Below are the code and all the weights of a small trained network. Each question names an input and a class and asks about switching units off, where a switched-off unit gives its printed mean instead of its output.

import numpy as np


def w(rows, s, z=0):
    codes = np.array(rows[::2]) - 128.0
    scale = np.full(codes.shape[1], s)
    scale[-1] = z or s
    return codes * scale


def f(y):
    return np.maximum(y, 0)


def log_softmax(a):
    a = a - a.max(-1, keepdims=True)
    return a - np.log(np.exp(a).sum(-1, keepdims=True))


def net(x, mask):
    res = np.array(x, float).reshape(1, 5) / 4 @ E
    y = f(res @ A[0][:, :-1].T + A[0][:, -1])
    res = res + np.where(mask, y, B[0][:, -1]) @ B[0][:, :-1]
    return log_softmax(res[-1] @ U[:, :-1].T + U[:, -1])


A, B = {}, {}
E = w([
[137,88,213,155,188,123,92],'x0',
[181,155,112,212,146,58,183],'x1',
[116,79,21,140,66,192,58],'x2',
[78,166,175,254,85,212,125],'x3',
[153,253,175,75,83,105,49],'x4',
],0.0084)
A[0] = w([
[107,155,131,153,119,147,148,106],'N1',
[147,172,89,110,114,101,159,82],'N2',
[142,142,107,81,117,111,107,141],'N3',
[105,90,131,118,141,170,142,141],'N4',
[173,153,169,194,166,16,98,103],'N5',
[103,103,143,145,127,121,126,136],'N6',
[121,140,130,98,100,115,168,2],'N7',
[141,72,84,146,166,84,207,138],'N8',
[116,103,36,226,82,197,152,134],'N9',
[124,95,106,133,160,108,168,160],'N10',
[137,149,151,182,160,80,117,120],'N11',
[108,96,33,231,79,219,151,136],'N12',
[137,113,106,104,110,124,98,159],'N13',
[138,211,94,119,74,69,170,127],'N14',
[141,164,107,108,106,120,170,114],'N15',
[137,110,111,5,119,114,58,124],'N16',
[121,128,132,137,129,156,106,45],'N17',
[93,24,119,91,171,180,217,86],'N18',
[119,99,151,132,138,155,136,193],'N19',
[132,207,103,103,57,157,82,133],'N20',
[123,136,145,179,110,140,165,137],'N21',
[143,100,111,142,151,103,178,104],'N22',
[92,177,169,222,83,208,176,138],'N23',
[154,128,126,81,152,101,92,168],'N24',
[103,119,99,115,143,129,151,75],'N25',
],0.016,0.0041)
B[0] = w([
[156,116,118,132,127,162,145,154],'N1',
[117,108,142,120,167,92,87,170],'N2',
[127,149,137,134,152,99,77,183],'N3',
[120,182,114,125,152,179,169,168],'N4',
[120,150,197,223,169,138,213,229],'N5',
[141,139,117,119,128,134,138,147],'N6',
[117,129,102,164,155,137,147,141],'N7',
[85,79,140,87,89,49,178,221],'N8',
[97,113,133,168,5,150,71,227],'N9',
[121,118,120,116,109,89,184,183],'N10',
[150,115,147,161,131,131,170,183],'N11',
[49,161,150,178,40,181,95,241],'N12',
[99,162,173,144,148,140,128,170],'N13',
[111,137,107,119,203,81,100,207],'N14',
[114,131,136,125,163,106,121,163],'N15',
[157,168,133,168,165,147,22,251],'N16',
[162,106,102,124,111,119,107,142],'N17',
[163,167,86,47,203,172,200,226],'N18',
[140,157,111,128,134,155,155,162],'N19',
[28,168,60,69,109,144,178,214],'N20',
[184,122,150,110,141,122,83,171],'N21',
[129,85,112,125,93,66,132,179],'N22',
[253,99,147,96,102,203,159,226],'N23',
[97,111,127,196,134,141,108,196],'N24',
[165,112,118,108,141,108,112,149],'N25',
],0.027,0.016)
U = w([
[144,166,96,149,113,214,67,136],'0',
[117,60,95,106,119,70,132,2],'1',
[114,130,101,129,220,68,151,166],'2',
[149,71,163,172,110,122,210,187],'3',
[254,134,136,132,208,182,172,130],'4',
[164,113,54,37,147,143,197,129],'5',
],0.0083,0.0048)

Each question gives the input, the list of numbers given to net, and the class t.
The units are the neurons (one row each of A and B). Each row of codes is followed by its name. A weight is (code - 128) times the scale printed after its matrix; where a second scale follows, it is the last column's (A, B and U).
mask holds one flag per neuron, in row order. A switched-off neuron (its flag False) gives its mean, the last column of its row in B, instead of its output. The means were averaged over made-up inputs and are rounded, as every weight is.
A unit's drop is (log p(t) with every unit on - log p(t) with that unit switched off) / (log p(t) with every unit on - log p(t) with every unit switched off).
The circuit of an input: a set's keep is (log p(t) with only the set's units on - log p(t) with every unit switched off) / (log p(t) with every unit on - log p(t) with every unit switched off). Starting from the 12 units with the biggest drops (on a tie, the unit counted first), units are removed one at a time, each time the one whose removal leaves the highest keep (on an exact tie, the one counted first), for as long as the keep stays at least 0.8.
circuit, biggest first: the units of the circuit, biggest drop first
unit that matters most: the unit with the biggest drop
top k neurons: the k neurons with the biggest drops, biggest first
drop of u: that unit's drop, to one decimal
input [6,7,4,-4,4], class 3: top 3 neurons -> (N18; N5; N23)
input [-8,-7,-3,-6,-6], class 5: circuit, biggest first -> (N18)
input [-3,8,-6,-5,-1], class 2: top 4 neurons -> (N14; N23; N9; N12)
input [5,1,-4,2,-5], class 4: top 2 neurons -> (N20; N18)
input [3,8,-4,0,6], class 3: top 4 neurons -> (N5; N18; N16; N23)
input [7,0,0,-6,-4], class 5: circuit, biggest first -> (N18; N8)
input [1,-6,-4,-7,-3], class 4: top 4 neurons -> (N18; N16; N20; N14)
input [-6,5,-2,6,7], class 4: top 2 neurons -> (N23; N8)
input [-7,5,0,-5,-3], class 1: circuit, biggest first -> (N8; N5)
input [-8,-3,-6,-4,-5], class 5: top 2 neurons -> (N18; N5)
input [-8,3,0,-1,0], class 1: circuit, biggest first -> (N5; N18; N16)
input [-3,6,5,-4,-5], class 1: circuit, biggest first -> (N5; N8)
input [-1,-6,-4,3,-4], class 4: top 2 neurons -> (N20; N8)
input [-4,-8,-8,6,-7], class 4: circuit, biggest first -> (N23)
input [2,2,2,1,8], class 2: top 2 neurons -> (N12; N9)
input [-8,-3,-6,-1,-3], class 2: top 2 neurons -> (N23; N20)
input [4,2,-7,-8,8], class 2: top 2 neurons -> (N23; N14)
input [1,4,4,-5,7], class 2: top 2 neurons -> (N12; N9)
input [4,5,3,-5,-6], class 5: drop of N18 -> 2.1
input [1,-1,-3,-5,-4], class 5: drop of N18 -> 0.3
input [-7,3,-3,-5,-5], class 1: unit that matters most -> N8
input [-6,-8,-8,-7,-6], class 5: drop of N5 -> 0.5
